Below are the code and all the weights of a small trained network. Each question names an input and a class and asks about switching units off, where a switched-off unit gives its printed mean instead of its output.

import numpy as np


def w(rows, s, z=0):
    codes = np.array(rows[::2]) - 128.0
    scale = np.full(codes.shape[1], s)
    scale[-1] = z or s
    return codes * scale


def f(y):
    return y / 2 * (1 + np.tanh(0.7978845608 * (y + 0.044715 * y**3)))


def log_softmax(a):
    a = a - a.max(-1, keepdims=True)
    return a - np.log(np.exp(a).sum(-1, keepdims=True))


def net(x, mask):
    res = np.array(x, float).reshape(1, 8) / 4 @ E
    y = f(res @ A[0][:, :-1].T + A[0][:, -1])
    res = res + np.where(mask, y, B[0][:, -1]) @ B[0][:, :-1]
    return log_softmax(res[-1] @ U[:, :-1].T + U[:, -1])


A, B = {}, {}
E = w([
[125,72,53],'x0',
[230,100,87],'x1',
[188,132,192],'x2',
[79,244,137],'x3',
[91,103,195],'x4',
[159,254,107],'x5',
[91,168,122],'x6',
[154,132,229],'x7',
],0.0072)
A[0] = w([
[160,135,76,174],'n0',
[247,156,136,91],'n1',
[60,160,96,254],'n2',
[168,216,132,105],'n3',
[105,110,232,142],'n4',
[129,197,107,137],'n5',
[141,150,87,174],'n6',
[108,110,81,89],'n7',
[190,127,127,66],'n8',
[184,119,203,180],'n9',
[139,136,193,97],'n10',
[76,93,97,228],'n11',
[60,144,100,232],'n12',
[226,86,123,173],'n13',
[82,220,186,165],'n14',
[90,30,142,181],'n15',
[149,139,174,58],'n16',
[191,109,80,152],'n17',
],0.015,0.0063)
B[0] = w([
[137,80,234,173],'n0',
[38,114,177,186],'n1',
[254,49,108,223],'n2',
[176,190,192,197],'n3',
[112,224,12,222],'n4',
[228,72,187,184],'n5',
[182,94,222,166],'n6',
[113,123,153,147],'n7',
[96,160,175,142],'n8',
[8,214,114,209],'n9',
[108,226,59,167],'n10',
[160,17,85,205],'n11',
[163,47,84,208],'n12',
[16,113,149,210],'n13',
[192,129,104,247],'n14',
[89,94,73,234],'n15',
[126,209,141,142],'n16',
[25,84,200,181],'n17',
],0.0065,0.011)
U = w([
[192,113,58,32],'0',
[135,95,91,254],'1',
[76,89,115,201],'2',
[69,133,255,73],'3',
[105,243,65,165],'4',
[237,144,176,68],'5',
[189,53,147,64],'6',
[143,80,68,156],'7',
],0.01,0.0062)

Each question gives the input, the list of numbers given to net, and the class t.
The units are the neurons (one row each of A and B). Each row of codes is followed by its name. A weight is (code - 128) times the scale printed after its matrix; where a second scale follows, it is the last column's (A, B and U).
mask holds one flag per neuron, in row order. A switched-off neuron (its flag False) gives its mean, the last column of its row in B, instead of its output. The means were averaged over made-up inputs and are rounded, as every weight is.
A unit's drop is (log p(t) with every unit on - log p(t) with that unit switched off) / (log p(t) with every unit on - log p(t) with every unit switched off).
The circuit of an input: a set's keep is (log p(t) with only the set's units on - log p(t) with every unit switched off) / (log p(t) with every unit on - log p(t) with every unit switched off). Starting from the 12 units with the biggest drops (on a tie, the unit counted first), units are removed one at a time, each time the one whose removal leaves the highest keep (on an exact tie, the one counted first), for as long as the keep stays at least 0.8.
units of the circuit, in order: the units of the circuit, biggest drop first
most important unit: the unit with the biggest drop
top k neurons: the k neurons with the biggest drops, biggest first
drop of u: that unit's drop, to one decimal
input [-2,2,-4,-8,8,3,-3,-5], class 2: units of the circuit, in order -> (n2 n14 n13)
input [3,4,-6,-4,4,2,5,0], class 6: units of the circuit, in order -> (n4 n9)
input [6,5,-6,4,-2,-4,-8,-3], class 2: units of the circuit, in order -> (n17)
input [-4,3,2,1,2,5,5,1], class 5: units of the circuit, in order -> (n5 n3)
input [-7,3,-2,-3,2,8,2,4], class 4: units of the circuit, in order -> (n9 n10)
input [1,2,-8,0,-1,2,8,6], class 6: units of the circuit, in order -> (n4 n9 n2)
input [-5,2,8,8,2,4,4,0], class 5: top 3 neurons -> (n5 n3 n14)
input [6,5,2,4,-4,1,-7,-8], class 3: top 2 neurons -> (n17 n0)
input [-8,-8,-3,-3,-3,-6,1,2], class 4: top 2 neurons -> (n4 n5)
input [-3,7,-7,-4,4,-8,2,0], class 2: top 2 neurons -> (n2 n13)
input [-4,-8,5,3,-2,7,5,4], class 5: top 2 neurons -> (n5 n14)
input [-6,8,-7,-8,4,3,-1,-4], class 2: top 2 neurons -> (n3 n5)
input [8,-4,7,-3,-1,8,-2,7], class 3: top 2 neurons -> (n1 n4)
input [0,-5,-5,6,-5,3,4,-3], class 6: most important unit -> n12
input [4,5,-6,1,-2,-6,8,-2], class 6: drop of n9 -> 0.2
input [-7,5,-6,-7,-2,-6,6,6], class 2: drop of n15 -> 0.1
input [-6,-2,4,5,-2,4,-2,-6], class 5: drop of n14 -> 0.0
